Below are the code and all the weights of a small trained network. Each question names an input and a class and asks about switching units off, where a switched-off unit gives its printed mean instead of its output.

import numpy as np


def w(rows, s, z=0):
    codes = np.array(rows[::2]) - 128.0
    scale = np.full(codes.shape[1], s)
    scale[-1] = z or s
    return codes * scale


def norm(h):
    return h / np.sqrt((h * h).mean(-1, keepdims=True) + 1e-5)


def f(y):
    return y / 2 * (1 + np.tanh(0.7978845608 * (y + 0.044715 * y**3)))


def log_softmax(a):
    a = a - a.max(-1, keepdims=True)
    return a - np.log(np.exp(a).sum(-1, keepdims=True))


def net(x, mask):
    res = np.array(x, float).reshape(1, 4) / 4 @ E
    u = 0
    for l in range(4):
        y = f(norm(res) @ A[l][:, :-1].T + A[l][:, -1])
        res = res + np.where(mask[u : u + 5], y, B[l][:, -1]) @ B[l][:, :-1]
        u += 5
    return log_softmax(norm(res)[-1] @ U[:, :-1].T + U[:, -1])


A, B = {}, {}
E = w([
[109,112,94,88,104,102],'x0',
[82,106,221,141,59,126],'x1',
[48,50,65,108,142,96],'x2',
[48,60,179,204,107,6],'x3',
],0.012)
A[0] = w([
[139,114,178,83,197,71,2],'0.n1',
[67,182,156,254,11,101,200],'0.n2',
[187,177,107,116,100,65,195],'0.n3',
[189,187,140,204,210,38,86],'0.n4',
[137,160,156,118,2,156,93],'0.n5',
],0.0069,0.0038)
B[0] = w([
[80,121,124,131,100,105,103],'0.n1',
[138,35,143,68,129,134,253],'0.n2',
[120,153,249,162,72,127,173],'0.n3',
[141,82,141,183,116,125,173],'0.n4',
[125,174,148,122,151,169,163],'0.n5',
],0.011,0.0048)
A[1] = w([
[137,124,70,138,57,81,3],'1.n1',
[196,204,158,177,39,158,244],'1.n2',
[147,73,66,153,234,26,139],'1.n3',
[207,98,2,125,218,103,122],'1.n4',
[105,6,122,137,220,164,200],'1.n5',
],0.0077,0.0028)
B[1] = w([
[133,185,132,218,153,116,117],'1.n1',
[140,124,154,65,239,2,233],'1.n2',
[21,143,195,190,208,155,229],'1.n3',
[59,161,39,103,133,113,220],'1.n4',
[113,162,66,174,63,152,254],'1.n5',
],0.0096,0.0053)
A[2] = w([
[67,68,131,95,98,170,211],'2.n1',
[239,81,144,57,229,110,202],'2.n2',
[153,89,103,43,122,168,250],'2.n3',
[109,128,210,214,2,30,225],'2.n4',
[9,54,43,176,145,91,202],'2.n5',
],0.0099,0.0024)
B[2] = w([
[243,192,101,144,93,123,182],'2.n1',
[87,154,111,252,55,159,201],'2.n2',
[133,223,133,174,160,212,170],'2.n3',
[194,39,146,43,254,50,207],'2.n4',
[120,205,155,188,37,115,249],'2.n5',
],0.0077,0.012)
A[3] = w([
[148,137,171,62,172,118,42],'3.n1',
[125,110,41,162,111,173,3],'3.n2',
[119,179,151,221,239,97,216],'3.n3',
[117,181,208,61,148,147,121],'3.n4',
[217,159,106,197,254,141,228],'3.n5',
],0.0081,0.0028)
B[3] = w([
[93,141,157,53,134,128,129],'3.n1',
[115,134,119,118,168,209,140],'3.n2',
[145,83,135,161,57,136,255],'3.n3',
[130,196,247,179,158,137,157],'3.n4',
[137,154,94,105,73,89,230],'3.n5',
],0.014,0.0063)
U = w([
[244,204,89,128,71,168,187],'0',
[127,177,192,184,123,99,252],'1',
[152,57,171,171,165,2,120],'2',
[195,44,218,58,237,94,63],'3',
[53,186,1,112,241,184,28],'4',
],0.0082,0.0035)

Each question gives the input, the list of numbers given to net, and the class t.
The units are the neurons (one row each of A and B). Each row of codes is followed by its name. A weight is (code - 128) times the scale printed after its matrix; where a second scale follows, it is the last column's (A, B and U).
mask holds one flag per neuron, layer by layer. A switched-off neuron (its flag False) gives its mean, the last column of its row in B, instead of its output. The means were averaged over made-up inputs and are rounded, as every weight is.
A unit's drop is (log p(t) with every unit on - log p(t) with that unit switched off) / (log p(t) with every unit on - log p(t) with every unit switched off).
The circuit of an input: a set's keep is (log p(t) with only the set's units on - log p(t) with every unit switched off) / (log p(t) with every unit on - log p(t) with every unit switched off). Starting from the 12 units with the biggest drops (on a tie, the unit counted first), units are removed one at a time, each time the one whose removal leaves the highest keep (on an exact tie, the one counted first), for as long as the keep stays at least 0.8.
circuit, biggest first: the units of the circuit, biggest drop first
unit that matters most: the unit with the biggest drop
k most important neurons: the k neurons with the biggest drops, biggest first
k most important neurons of layer l: the k neurons of layer l with the biggest drops, biggest first
drop of u: that unit's drop, to one decimal
input [-7,-7,-7,4], class 2: unit that matters most -> 0.n4
input [2,4,7,-1], class 0: circuit, biggest first -> 2.n1; 1.n2
input [3,3,-1,2], class 3: circuit, biggest first -> 2.n4; 2.n2
input [-6,-2,3,-7], class 4: 3 most important neurons -> 1.n4; 2.n5; 2.n1
input [4,0,1,-2], class 4: circuit, biggest first -> 1.n3; 2.n5; 3.n3
input [1,-5,-2,1], class 2: circuit, biggest first -> 0.n3; 2.n5; 2.n3
input [-5,4,3,-2], class 0: circuit, biggest first -> 2.n1; 1.n3
input [1,0,3,-3], class 4: circuit, biggest first -> 1.n4; 0.n3
input [-6,4,-6,3], class 3: circuit, biggest first -> 2.n4; 2.n5
input [8,7,2,0], class 0: 3 most important neurons -> 2.n1; 1.n2; 0.n3
input [-1,3,-1,4], class 3: circuit, biggest first -> 2.n4; 2.n2
input [-8,-3,-1,1], class 2: 2 most important neurons of layer 0 -> 0.n4; 0.n5
input [-3,0,5,-1], class 4: circuit, biggest first -> 0.n3; 3.n2
input [-3,2,5,-1], class 0: circuit, biggest first -> 2.n1
input [-6,-3,4,-8], class 4: circuit, biggest first -> 1.n4; 2.n5
input [-4,1,-1,6], class 3: 3 most important neurons -> 2.n4; 2.n2; 1.n4
input [8,4,-3,1], class 3: 2 most important neurons -> 2.n5; 2.n4
input [-8,-5,-4,1], class 2: 2 most important neurons -> 0.n4; 1.n2
input [-1,8,-4,6], class 3: drop of 1.n2 -> 0.0
input [2,5,-7,2], class 3: drop of 0.n2 -> 0.1
input [0,-5,1,0], class 4: unit that matters most -> 1.n4
input [7,-2,-7,1], class 2: drop of 1.n2 -> 0.3
